[[140 110 126 126 125 131]
 [120 139 132 130 130 121]
 [104 149 142 109 122 134]] => 130

[[157 106 117 144]
 [105 157 153 116]
 [115 145 143 114]] => 157

[[124 132 145 141 132 133 100]
 [128 131 149 113 115 143 119]
 [149 106 149 134 138 144 132]] => 115

[[147 133 110 119 125 150 122]
 [114 104 132 136 112 122 145]
 [141 148 134 135 142 138 110]] => 112

[[118 112 138 136]
 [107 141 150 140]
 [139 143 131 145]] => 141

[[118 117 134 131 111 117]
 [143 104 143 144 103 131]
 [115 132 135 128 135 129]] => 144

[[156 137 108 127 129]
 [101 115 128 136 128]
 [156 115 111 127 114]] => 128

[[121 151 119 111 150 136]
 [145 122 145 133 129 114]
 [124 126 113 113 152 132]] => 133
---
[116 101 124 148 119 131] ans = 116
[ 98 133 105 119 130 134] ans = 98
[155 105 130 125 121 120] ans = 155
[151 114 111 112 137 146] ans = 151
[139 154 138 152] ans = 139
[122 157 131 130 105] ans = 122
[127 124 125 137 146 128 106] ans = 127
---
[[140 112 129 132 135 136 130]
 [125 140 137 126 139 150 118]
 [106 132 132 127 137 146 119]] | 132

[115 150 131 113] | 131

[[142 107 117 139 139 112]
 [144 106 117 144 142 111]
 [144 109 119 137 138 114]] | 119

[105 129 133  99] | 133

[[100 101 150 144 108  99]
 [145 135 118 126 121 130]
 [135 135 121 123 128 133]] | 121

[100 127 108 132 127 138 130] | 108

[125 119 150 134 132 116 117] | 150

[139 120 127 132 126 107 139] | 127

[100 125 129 144 118] | 129

[[112 117 155 109 127]
 [112 126 140 106 156]
 [112 115 154 115 116]] | 154
---
[125 139 107 126] → 107
[ 99 124 133 138 102] → 138
[105 126 135 112 135 133 121] → 133
[153 157 110 114 109 117] → 109
[138 138 151 133 117 128] → 117
[135 152 122 127] → 122
---
[[132 129 135 122 146 127 140]
 [118 127 125 123 152 153 143]
 [126 120 114 123 155 151 115]
 [133 134 106 125 119 148 131]
 [123 123 121 125 143 151 124]
 [130 128 125 125 131 132 127]
 [110 125 129 123 133 125 134]] gives 134

[[115 127 143 139 112 107]
 [115 126 142 140 111 108]
 [132 152 143 122 143 141]
 [123  99 114 132 115 125]
 [113 113 143 140 110 117]
 [132 150 152 126 135 120]
 [115 112 117 139 109 114]
 [138 111 103 121 134 137]] gives 137

[[126 118 121 138 133 125 131 127]
 [142 145 116 124 131 123 122 123]
 [133 115 120 153 144 141 141 127]
 [126 145 118 129 137 122 107 143]
 [128 128 128 129 129 128 128 128]] gives 128

[[127 128 123 124 126 127 129 125 128]
 [121 131 124 131 132 134 122 129 136]
 [118 110 138 123 134 136 125 134 126]
 [118 141 137 146 138 133 117 148 128]
 [128 125 132 130 107 121 131 129 112]
 [123 116 130 134 124 137 132 121 135]
 [120 130 128 135 130 136 120 131 134]
 [124 131 125 125 129 132 126 130 134]
 [133 137 136 126 151 108 123 140 115]
 [124 128 127 126 133 133 125 130 136]
 [156 156 124 148 137 135 127 124 137]] gives 137

[[149 137 135 134 105 131 127 125 106 132 121 123]
 [117 125 132 134 125 132 101 111 145 125 138 131]
 [140 115 109 129 125 122 100 117 129 126 123 126]
 [141 150 140 129 120 107 135 134 121 146 124 140]
 [143 139 134 125 136 125 142 126 125 150 117 129]
 [113 134 140 151 150 122 106 133 110 137 130 137]
 [119 132 128 115 129 109 110 119 127 128 124 123]
 [143 110 121 128 125 130 136 132 126 145 132 131]] gives 131

[[139 151 119 121 137 117]
 [123 143 113 130 147 130]
 [126 134 124 126 133 100]
 [120 142 117 122 152 135]
 [134 140 117 123 143 130]
 [125 142 111 126 147 124]
 [126 146 110 130 150 130]
 [119 142 119 119 146 122]
 [134 134 116 125 140 133]] gives 133

[[124 130 123 130 130 111 122 121 127]
 [131 130 135 155 136 122 112 121 127]
 [128 130 124 142 136 115 122 121 127]
 [135 108 133 130 124 131 122 119 127]
 [138 130 123 130 124 137 118 121 117]
 [117 130 123 112 124 122 146 135 132]] gives 132

[[129 131 126 126 122 130 127 125 128 125 132 121]
 [128 128 127 128 127 128 128 128 128 127 128 127]
 [131 133 126 124 120 132 127 123 129 123 138 115]
 [132 125 143 135 146 129 135 129 135 140 131 144]
 [128 129 127 127 126 129 128 127 128 127 130 125]
 [138 140 130 122 114 140 129 114 134 121 155 101]
 [129 131 126 126 122 130 127 125 128 125 133 119]
 [133 124 145 136 148 129 136 130 136 141 133 145]] gives 145

[[130 133 129 141 134 131 129 132]
 [130 137 131 133 139 130 129 131]
 [130 130 128 150 131 130 128 133]
 [130 141 131 136 135 130 130 128]
 [130 139 130 136 136 130 129 129]
 [130 136 132 132 140 131 129 131]
 [129 130 128 157 129 129 128 129]
 [130 134 130 138 136 131 129 132]
 [130 135 132 130 141 130 128 134]
 [130 131 129 136 135 133 129 137]
 [129 131 130 133 137 132 128 140]
 [129 130 129 132 134 132 128 146]] gives 146
---
[130 126 123 127 150 128] value 126
[135 135 132 130 150 116] value 135
[139 133 151 130 138 118] value 133
[129 131 107 112 101 125] value 131
[128 158 120 134 115 121] value 158
[122 138 146 120 142 107] value 138
[141 129 120 103 135 119] value 129
[124 149 136 143 145 114] value 149
---
[141 151 120 136 107 100 138] 136, 151

[146 155 140 104 148] 140, 155

[[126 150 137 147 116 155 121]
 [123 138 146 126 100 122 133]
 [125 120  99 132 137 132 144]] 126, 155

[127 140 145 141 132 127  99] 141, 145

[133 156 132 131 126] 132, 156

[[117 130 105 143 137 133 145]
 [124 119 121 133 117 124 132]
 [107 115 130 115 132 155 105]] 133, 155

[[114 130 122 114 120 129 132]
 [132 102 126 127 127 137 135]
 [124 139 128 122 125 137 133]] 127, 139

[127 128 140 135 150 119 126] 135, 150

[[131 125 113 140 127 106 124]
 [126 138 129 134 124 137 127]
 [139 129 119 129 126 124 129]] 134, 140

[157 131 142 114 146 141 143] 114, 157
---
112,124,133,125
100,154,149,120
100,149,149,119
ans = 100

142,112,124,108,154,101
143,122,99,135,127,157
ans = 142

149,144,126,127,136
118,108,134,125,133
106,113,130,127,128
ans = 118

133,119,134,128,119
105,135,111,143,112
105,137,105,144,113
ans = 105

102,101,106,157,112
128,139,124,150,136
129,126,129,130,129
ans = 128

127,107,135,144,132,117
132,137,157,106,127,110
ans = 127
---
[[129 128 130 128 129 128 137 118 132 129]
 [129 128 130 118 129 128 137 118 132 114]
 [133 128 130 128 129 121 145 157 143 106]
 [122 128 127 128 129 121 152 118 158 149]
 [129 128 130 128 129 128 137 118 132 129]
 [129 101 144 146 147 136 137 118 132 129]
 [129 128 130 128 129 128 137 118 132 129]] => 118

[[127 130 125 129 127 130 124 124 133]
 [127 120 130 123 123 125 131 142 119]
 [122 127 133 124 127 122 131 134 121]
 [130 129 126 129 128 130 126 125 131]
 [130 128 127 129 129 129 128 126 129]
 [127 119 130 122 122 125 131 145 119]
 [126 129 128 127 127 127 126 127 129]
 [126 128 127 127 126 128 126 129 129]
 [124 113 128 117 113 125 127 157 116]
 [127 128 128 127 127 128 127 129 128]] => 124

[[129 127 131 127 128 129 126 129]
 [133 111 137 154 138 116 120 123]
 [127 130 127 124 126 131 130 129]
 [129 128 127 131 130 126 127 127]
 [128 128 128 130 129 127 128 128]
 [129 134 127 121 131 122 122 128]
 [124 123 132 120 116 146 141 134]
 [125 132 122 124 124 134 136 129]] => 129

[[134 122 134 134 149 152]
 [133 122 132 132 150 154]
 [127 115 124 124 144 137]
 [134 124 134 134 150 153]
 [128 114 126 126 145 141]] => 134

[[120 126 127 152 134 127 132 137 118 151 123 142]
 [128 130 126 132 129 128 130 132 125 133 129 133]
 [125 134 131 139 132 127 135 134 121 138 133 129]
 [121 130 131 150 134 128 138 136 118 148 129 135]
 [127 137 127 135 131 125 130 136 120 137 132 131]
 [126 139 134 136 132 127 139 134 120 135 139 123]
 [125 128 132 147 132 132 144 136 118 147 131 138]
 [119 128 137 144 135 128 136 128 124 138 130 122]
 [127 137 130 139 132 128 140 138 118 141 136 132]
 [124 130 127 144 132 127 133 136 119 145 128 138]] => 151

[[126 130 123 131 126 128 129 128 128 128 129 128 126 125 133 128]
 [129 126 131 125 129 128 127 128 128 128 127 128 129 130 123 128]
 [123 137 129 140 127 132 114 128 119 128 136 130 133 128 109 128]
 [128 124 128 122 127 126 130 128 129 128 125 128 126 127 127 128]
 [126 131 124 132 126 129 127 128 126 128 130 128 127 125 130 128]
 [133 128 137 128 132 129 125 128 128 128 128 128 134 136 121 128]
 [124 128 124 127 125 128 126 128 126 128 128 129 125 124 125 128]
 [132 137 134 139 132 132 124 128 127 128 135 127 135 134 127 128]
 [129 125 132 124 129 127 127 128 129 128 125 128 129 131 123 128]
 [146 123 149 123 140 128 137 128 139 128 123 125 139 148 135 128]
 [124 113 127 108 124 123 128 128 128 128 117 130 121 124 117 128]
 [126 121 118 120 124 125 140 128 134 128 122 127 119 120 148 128]] => 125

[[124 132 132 130 128 129 128 128 128 127 124 124 132 119]
 [138 129 136 125 129 129 130 130 130 133 118 117 120 141]
 [133 127 123 128 129 126 130 123 124 131 133 137 124 136]
 [134 121 130 123 127 130 126 135 134 127 127 121 122 143]
 [119 124 122 129 126 128 125 130 130 122 136 134 134 120]
 [123 132 130 130 128 128 128 128 128 127 126 126 133 118]
 [116 140 140 133 128 130 128 130 130 125 114 113 140  99]
 [115 138 137 133 128 129 127 129 129 124 118 118 140 100]
 [125 140 149 130 128 132 128 134 134 128 103  99 133 111]
 [131 135 142 128 128 131 129 132 132 130 112 109 127 125]] => 124
---
[133 118 146 158 141] gives 158

[123 152 144 124 101 128] gives 124

[[128 139 104 127 132]
 [104 110 139 108 121]
 [135 120 156 135 135]] gives 127

[131 152 126 136 150 130 135] gives 136

[124 134 127 151 148 122] gives 151

[121 146 124 113 127 105] gives 113
